Below is a small trained network, with its code and all its weights. Each question gives an input and a target symbol and asks what happens when units are switched off, that is, made to give their printed mean instead of their output.

import numpy as np


def w(rows, s, z=0):
    codes = np.array(rows[::2]) - 128.0
    scale = np.full(codes.shape[1], s)
    scale[-1] = z or s
    return codes * scale


def f(y):
    return np.maximum(y, 0)


def softmax(a):
    e = np.exp(a - a.max(-1, keepdims=True))
    return e / e.sum(-1, keepdims=True)


def log_softmax(a):
    a = a - a.max(-1, keepdims=True)
    return a - np.log(np.exp(a).sum(-1, keepdims=True))


def net(x, mask):
    ids = ['ΓΔΦηξστω'.index(c) for c in x.split()]
    T = len(ids)
    res = E[ids] + P[:T]
    u = 0
    for l in range(2):
        r = res
        for j in range(3):
            rows = slice(4 * j, 4 * j + 4)
            q, k, v = (r @ M[l][rows].T for M in (Q, K, V))
            z = softmax(np.where(np.tri(T) > 0, q @ k.T / 4**0.5, -1e9)) @ v
            o = O[l][rows]
            res = res + np.where(mask[u + j], z, o[:, -1]) @ o[:, :-1]
        u += 3
        y = f(res @ A[l][:, :-1].T + A[l][:, -1])
        res = res + np.where(mask[u : u + 12], y, B[l][:, -1]) @ B[l][:, :-1]
        u += 12
    return log_softmax(res[-1] @ U[:, :-1].T + U[:, -1])


Q, K, V, O, A, B = {}, {}, {}, {}, {}, {}
E = w([
[164,179,183,184],'Γ',
[147,184,108,91],'Δ',
[188,133,41,149],'Φ',
[140,137,79,215],'η',
[106,106,175,123],'ξ',
[190,246,150,161],'σ',
[195,111,108,128],'τ',
[175,255,145,128],'ω',
],0.012)
P = w([
[1,76,136,49],'0',
[98,63,170,143],'1',
[118,75,166,136],'2',
[141,96,163,128],'3',
[159,109,158,123],'4',
[177,130,160,118],'5',
[186,142,154,114],'6',
[199,159,153,112],'7',
],0.007)
Q[0] = w([
[85,151,158,204],'0.h1',
[170,99,95,204],'0.h1',
[189,142,139,150],'0.h1',
[175,199,196,79],'0.h1',
[149,118,139,84],'0.h2',
[173,73,225,51],'0.h2',
[156,207,33,202],'0.h2',
[117,135,204,254],'0.h2',
[72,118,73,142],'0.h3',
[143,127,129,98],'0.h3',
[153,165,139,133],'0.h3',
[109,120,129,154],'0.h3',
],0.03)
K[0] = w([
[70,168,117,165],'0.h1',
[116,73,93,198],'0.h1',
[153,99,133,159],'0.h1',
[183,152,183,98],'0.h1',
[136,97,125,103],'0.h2',
[102,1,160,96],'0.h2',
[212,216,72,171],'0.h2',
[107,136,172,236],'0.h2',
[82,111,107,153],'0.h3',
[139,111,143,106],'0.h3',
[167,127,118,133],'0.h3',
[114,149,118,142],'0.h3',
],0.033)
V[0] = w([
[159,210,106,159],'0.h1',
[158,194,96,143],'0.h1',
[126,113,124,115],'0.h1',
[125,151,150,154],'0.h1',
[114,147,118,146],'0.h2',
[182,49,140,28],'0.h2',
[141,74,110,108],'0.h2',
[120,146,131,143],'0.h2',
[11,179,73,199],'0.h3',
[98,131,119,141],'0.h3',
[255,128,178,83],'0.h3',
[69,124,116,144],'0.h3',
],0.0066)
O[0] = w([
[169,58,157,128,228],'0.h1',
[154,61,145,132,196],'0.h1',
[117,137,119,132,102],'0.h1',
[158,125,150,120,178],'0.h1',
[135,125,134,117,130],'0.h2',
[91,180,56,200,87],'0.h2',
[110,132,86,124,84],'0.h2',
[134,121,143,121,141],'0.h2',
[234,120,144,75,62],'0.h3',
[152,127,123,100,105],'0.h3',
[21,147,139,255,250],'0.h3',
[169,121,114,72,75],'0.h3',
],0.0071,0.0026)
A[0] = w([
[5,125,151,105,120],'0.n1',
[117,225,135,75,99],'0.n2',
[143,197,233,95,5],'0.n3',
[112,53,30,163,11],'0.n4',
[160,116,185,167,4],'0.n5',
[123,52,151,172,37],'0.n6',
[179,144,130,144,149],'0.n7',
[84,93,144,177,195],'0.n8',
[162,97,198,147,97],'0.n9',
[45,237,163,91,3],'0.n10',
[71,147,183,118,209],'0.n11',
[194,166,111,157,103],'0.n12',
],0.012,0.0043)
B[0] = w([
[60,73,116,100,154],'0.n1',
[95,201,178,146,155],'0.n2',
[146,2,138,58,223],'0.n3',
[56,178,118,108,153],'0.n4',
[81,144,117,75,209],'0.n5',
[119,157,162,97,162],'0.n6',
[121,156,166,137,208],'0.n7',
[206,72,122,134,243],'0.n8',
[81,129,101,156,251],'0.n9',
[212,108,76,131,140],'0.n10',
[62,162,127,150,253],'0.n11',
[114,150,131,160,190],'0.n12',
],0.023,0.0048)
Q[1] = w([
[107,145,141,129],'1.h1',
[136,35,175,87],'1.h1',
[105,124,118,133],'1.h1',
[117,149,137,130],'1.h1',
[155,91,186,81],'1.h2',
[138,165,164,170],'1.h2',
[161,158,84,182],'1.h2',
[44,81,139,3],'1.h2',
[165,111,98,128],'1.h3',
[80,160,62,104],'1.h3',
[121,87,106,82],'1.h3',
[27,65,142,15],'1.h3',
],0.028)
K[1] = w([
[104,130,118,153],'1.h1',
[129,137,107,59],'1.h1',
[129,136,118,142],'1.h1',
[108,127,124,149],'1.h1',
[88,131,125,64],'1.h2',
[146,142,164,120],'1.h2',
[134,126,135,196],'1.h2',
[143,133,84,2],'1.h2',
[137,119,174,135],'1.h3',
[112,90,71,151],'1.h3',
[137,128,150,83],'1.h3',
[130,148,86,4],'1.h3',
],0.035)
V[1] = w([
[90,152,127,70],'1.h1',
[117,135,128,109],'1.h1',
[80,159,128,48],'1.h1',
[115,132,126,113],'1.h1',
[113,91,144,130],'1.h2',
[167,73,123,82],'1.h2',
[193,168,86,87],'1.h2',
[33,80,183,191],'1.h2',
[140,152,159,147],'1.h3',
[137,136,50,185],'1.h3',
[123,132,253,70],'1.h3',
[108,85,53,100],'1.h3',
],0.011)
O[1] = w([
[197,136,92,141,222],'1.h1',
[152,133,119,131,156],'1.h1',
[201,139,94,139,250],'1.h1',
[142,128,117,132,158],'1.h1',
[121,110,128,95,151],'1.h2',
[103,82,158,147,84],'1.h2',
[124,129,153,212,41],'1.h2',
[139,136,89,4,254],'1.h2',
[156,138,135,109,100],'1.h3',
[146,96,50,128,81],'1.h3',
[126,179,245,107,172],'1.h3',
[76,99,90,168,172],'1.h3',
],0.013,0.0079)
A[1] = w([
[185,198,83,132,85],'1.n1',
[174,75,158,111,131],'1.n2',
[134,124,138,197,90],'1.n3',
[253,69,144,134,56],'1.n4',
[101,213,133,163,62],'1.n5',
[60,148,101,103,79],'1.n6',
[61,95,131,173,149],'1.n7',
[193,172,131,158,35],'1.n8',
[101,177,180,194,57],'1.n9',
[194,42,131,126,10],'1.n10',
[162,154,188,154,128],'1.n11',
[221,112,142,153,211],'1.n12',
],0.015,0.012)
B[1] = w([
[179,196,151,205,247],'1.n1',
[98,134,121,192,221],'1.n2',
[113,138,180,181,153],'1.n3',
[97,87,122,255,198],'1.n4',
[55,102,184,155,156],'1.n5',
[128,76,167,161,194],'1.n6',
[42,178,58,132,168],'1.n7',
[22,119,130,53,165],'1.n8',
[246,65,191,111,150],'1.n9',
[123,239,140,63,168],'1.n10',
[143,190,98,134,185],'1.n11',
[157,44,123,22,242],'1.n12',
],0.024,0.012)
U = w([
[165,53,121,130,112],'Γ',
[164,146,72,2,231],'Δ',
[95,147,96,96,122],'Φ',
[181,139,126,52,175],'η',
[85,101,199,55,152],'ξ',
[181,170,93,126,103],'σ',
[121,206,151,69,107],'τ',
[110,136,182,161,1],'ω',
],0.0061,0.0082)

Each question gives the input, a string of symbols that net reads in full, and the target symbol t.
The units are the heads (4 rows each of Q, K, V and O) and the neurons (one row each of A and B). Each row of codes is followed by its name. A weight is (code - 128) times the scale printed after its matrix; where a second scale follows, it is the last column's (O, A, B and U).
mask holds one flag per unit, layer by layer, with each layer's heads first. A switched-off unit (its flag False) gives its mean, the last column of its rows in O or B, instead of its output. The means were averaged over made-up inputs and are rounded, as every weight is.
A unit's drop is (log p(t) with every unit on - log p(t) with that unit switched off) / (log p(t) with every unit on - log p(t) with every unit switched off).
The circuit of an input: a set's keep is (log p(t) with only the set's units on - log p(t) with every unit switched off) / (log p(t) with every unit on - log p(t) with every unit switched off). Starting from the 12 units with the biggest drops (on a tie, the unit counted first), units are removed one at a time, each time the one whose removal leaves the highest keep (on an exact tie, the one counted first), for as long as the keep stays at least 0.8.
circuit, biggest first: the units of the circuit, biggest drop first
most important unit: the unit with the biggest drop
top k neurons: the k neurons with the biggest drops, biggest first
k most important neurons of layer l: the k neurons of layer l with the biggest drops, biggest first
heads that matter: for each layer, one digit per head in row order, 1 if its drop is at least 0.15 and else 0, layers parted by /
input τ ξ ξ, target Δ: 3 most important neurons of layer 0 : [0.n4; 0.n8; 0.n1]
input Γ Γ Γ Φ τ Δ, target Φ: most important unit : 1.h1
input Δ Γ Γ ξ, target Γ: heads that matter : 001 / 100
input η Γ ξ Δ ξ, target ω: heads that matter : 001 / 110
input ω Φ Γ τ Φ, target Φ: 2 most important neurons of layer 0 : [0.n11; 0.n8]
input Φ σ ω, target Φ: heads that matter : 111 / 011
input Δ τ Γ Γ η η, target Δ: heads that matter : 001 / 101
input Γ Φ Φ Γ Δ, target σ: circuit, biggest first : [0.n3; 1.h3; 1.n1]
input Γ Γ η ξ σ σ Δ, target Δ: circuit, biggest first : [0.n3; 1.h3; 1.n4; 0.h3]
input Δ Δ Γ ω Φ ξ, target Γ: top 3 neurons : [0.n2; 1.n4; 0.n8]
input Δ Φ Γ ξ Δ σ Δ Γ, target Γ: 4 most important neurons of layer 0 : [0.n2; 0.n3; 0.n8; 0.n10]
input Γ τ Γ η Γ Γ ξ, target ξ: circuit, biggest first : [1.h2; 0.n1; 1.h3; 1.n6]
input Φ Γ ω, target Φ: 2 most important neurons of layer 0 : [0.n11; 0.n3]
input η Γ Δ Δ σ Γ Φ Γ, target ω: top 4 neurons : [0.n9; 1.n3; 0.n11; 1.n9]
input ω τ Γ Γ Δ Δ Γ ξ, target η: most important unit : 0.n2
input Φ Γ Γ η Γ τ Δ, target Φ: top 4 neurons : [0.n3; 0.n5; 0.n11; 1.n7]
input Γ ξ Γ Φ, target ω: top 4 neurons : [0.n5; 0.n4; 0.n3; 0.n11]
input η ξ Δ Φ ξ Φ ξ Δ, target ω: top 3 neurons : [0.n8; 0.n3; 0.n11]
input Γ σ Γ ω, target ξ: heads that matter : 011 / 011
input η η Δ ω, target ω: circuit, biggest first : [0.h3; 1.h2; 0.n11]
input ξ Γ Φ Φ Φ, target σ: top 4 neurons : [0.n5; 0.n3; 0.n4; 0.n12]
input ω Φ Γ, target η: heads that matter : 001 / 011
input Γ Δ Γ ξ, target ξ: 2 most important neurons of layer 0 : [0.n1; 0.n3]
input Γ Φ ξ ξ τ Γ, target ξ: 3 most important neurons of layer 0 : [0.n3; 0.n5; 0.n12]
input Δ Φ Γ τ, target Γ: top 4 neurons : [1.n4; 1.n12; 0.n9; 0.n11]
input Γ ω ω Δ Γ Δ, target τ: heads that matter : 010 / 111
input Φ Γ Δ, target σ: most important unit : 0.n5
input ξ Δ Γ ξ Δ ω, target σ: top 2 neurons : [0.n3; 0.n1]
